Look-ups in named tables: a row name and a column name give one cell, copied from the table.

lenutug.csv
,bukif,dus,nid
fam,8165,4741,7476
rokiru,6364,7496,4551
kosi,2364,7547,7479
sinezi,3539,6434,5814
kav,3600,6552,5736

nid of kosi: 7479
nid of kav: 5736
dus of rokiru: 7496
dus of kav: 6552
bukif of fam: 8165
nid of sinezi: 5814
dus of sinezi: 6434
dus of fam: 4741
dus of kosi: 7547
nid of fam: 7476
bukif of kosi: 2364
bukif of kav: 3600
bukif of rokiru: 6364
bukif of sinezi: 3539

mipata
         boveli  nedizot  dod  vozan  ketete  kidok
dadu        6.1      6.1  6.3    5.2     6.1    5.4
kipuna      7.1      7.0  6.1    5.4     7.1    5.8
vor         6.6      7.4  6.1    5.7     7.0    5.8
paf         6.1      5.6  5.4    5.9     6.4    6.2
bolazes     9.1      7.0  4.5    5.8     5.6    7.8
katolef     6.3      5.4  7.2    5.0     5.9    4.7
vesolu      2.3      4.7  6.3    5.5     3.2    4.7
demar       7.4      3.2  8.2    5.0     5.3    4.2
dakotig     3.6      5.4  4.9    6.7     5.4    6.2

paf, ketete -> 6.4
vor, ketete -> 7.0
demar, dod -> 8.2
dakotig, boveli -> 3.6
paf, kidok -> 6.2
demar, ketete -> 5.3
kipuna, nedizot -> 7.0
katolef, kidok -> 4.7
vesolu, vozan -> 5.5
paf, nedizot -> 5.6
dakotig, nedizot -> 5.4
katolef, vozan -> 5.0
dadu, ketete -> 6.1
dadu, boveli -> 6.1
Which row has the largest dod? demar

Table fuba
          boka  zalibi    reg  modofet    nuz
rad       -753   -2128   5484    -1628   1144
kilori   -1548   -4121  -5066     1336  -3282
fopiva    -727   -2195   5484    -1523   1144
puziseg  -1892   -2726   -591    -1311  -1672
fum      -1415   -2660   1647    -1628  -1136
tumuti   -1601   -3789  -4427      807  -3014
sogabab  -1415   -4718  -6026     2395  -3684

What is the reg of fopiva in fuba?
5484
What is the modofet of fopiva in fuba?
-1523
What is the nuz of rad in fuba?
1144
What is the zalibi of tumuti in fuba?
-3789
What is the reg of kilori in fuba?
-5066
What is the modofet of tumuti in fuba?
807
What is the nuz of fopiva in fuba?
1144
What is the boka of sogabab in fuba?
-1415
What is the modofet of sogabab in fuba?
2395
What is the zalibi of kilori in fuba?
-4121
What is the reg of puziseg in fuba?
-591
What is the boka of fum in fuba?
-1415
What is the nuz of sogabab in fuba?
-3684
What is the modofet of kilori in fuba?
1336
What is the zalibi of fum in fuba?
-2660
What is the nuz of fum in fuba?
-1136
What is the nuz of kilori in fuba?
-3282
What is the zalibi of rad in fuba?
-2128

lat =
        saf  gagepan  mubafeb  rupodev  nurake  nefi  navoza
git     164       92       53      176      71   126      75
pepef   176      202      102      106     188   197     169
pup     100      181      209      224     118   182     177
savit   137      127       85      199     221   113     185
nas     105      185       61       88     208   112      87
rig      47       82      196      184      55   106     126
bapip    59      198      213      212     157   105     167
pepire  111      149      100       70     124    81     203

nurake of nas is 208
nefi of nas is 112
navoza of bapip is 167
nefi of pepire is 81
navoza of pepire is 203
mubafeb of rig is 196
nurake of pepef is 188
nefi of pepef is 197
saf of bapip is 59
nurake of git is 71
mubafeb of bapip is 213
navoza of savit is 185

funopu:
fields: tib, kebigi, bif, bubud, sigo, niragu, radivo
nep: [15.04, 15.60, 90.14, 67.98, 68.13, 28.49, 9.45]
led: [46.52, -42.20, 76.38, 23.81, 58.36, -49.62, -13.30]
fop: [-44.35, 65.34, -58.67, -9.53, -30.04, 92.65, 69.46]
riroto: [14.30, -69.40, 33.21, -1.78, 56.50, 35.44, -21.03]
mirares: [21.48, 14.25, 14.39, 6.10, 37.91, 19.07, 26.03]
betu: [7.54, 42.83, 39.22, 72.26, 38.80, 57.00, 5.01]
til: [-3.25, 22.87, 13.83, 19.31, 14.10, 65.20, 2.45]

mirares, tib -> 21.48
riroto, radivo -> -21.03
betu, bif -> 39.22
fop, radivo -> 69.46
til, radivo -> 2.45
fop, sigo -> -30.04
fop, niragu -> 92.65
led, tib -> 46.52
til, tib -> -3.25
betu, radivo -> 5.01
riroto, niragu -> 35.44
led, radivo -> -13.30
betu, tib -> 7.54
nep, kebigi -> 15.60
til, bif -> 13.83
mirares, niragu -> 19.07

Table beka
|  | tir | suf |
|---|---|---|
| zino | 50080 | 80971 |
| sufofi | 72172 | 78467 |
| sivi | 14748 | 68223 |
| pib | 29355 | 24287 |
| dunalep | 30849 | 46305 |

tir of sufofi: 72172
tir of dunalep: 30849
tir of pib: 29355
suf of zino: 80971
suf of sufofi: 78467
suf of sivi: 68223
suf of pib: 24287
tir of zino: 50080
suf of dunalep: 46305
tir of sivi: 14748

nuv
cols = lon, bolupel, nipe, nuf, zab, bateti, vurepaf, nov, munu, fad
tal: [715, 703, 366, 600, 561, 587, 795, 506, 620, 562]
voraket: [423, 508, 501, 479, 567, 521, 503, 565, 430, 538]
bop: [500, 586, 434, 503, 603, 574, 629, 561, 485, 531]
rifema: [482, 548, 517, 537, 622, 645, 606, 576, 507, 504]
doteso: [598, 606, 457, 568, 535, 515, 608, 498, 569, 516]
neb: [831, 697, 310, 516, 407, 414, 774, 485, 612, 728]
kubesa: [406, 461, 504, 359, 534, 450, 421, 560, 439, 535]
busum: [194, 293, 845, 589, 558, 564, 198, 650, 299, 561]
mosar: [570, 457, 412, 138, 372, 214, 345, 466, 574, 563]

zab of rifema = 622
nipe of voraket = 501
vurepaf of rifema = 606
munu of doteso = 569
bolupel of doteso = 606
fad of voraket = 538
Which row has the largest bolupel? tal

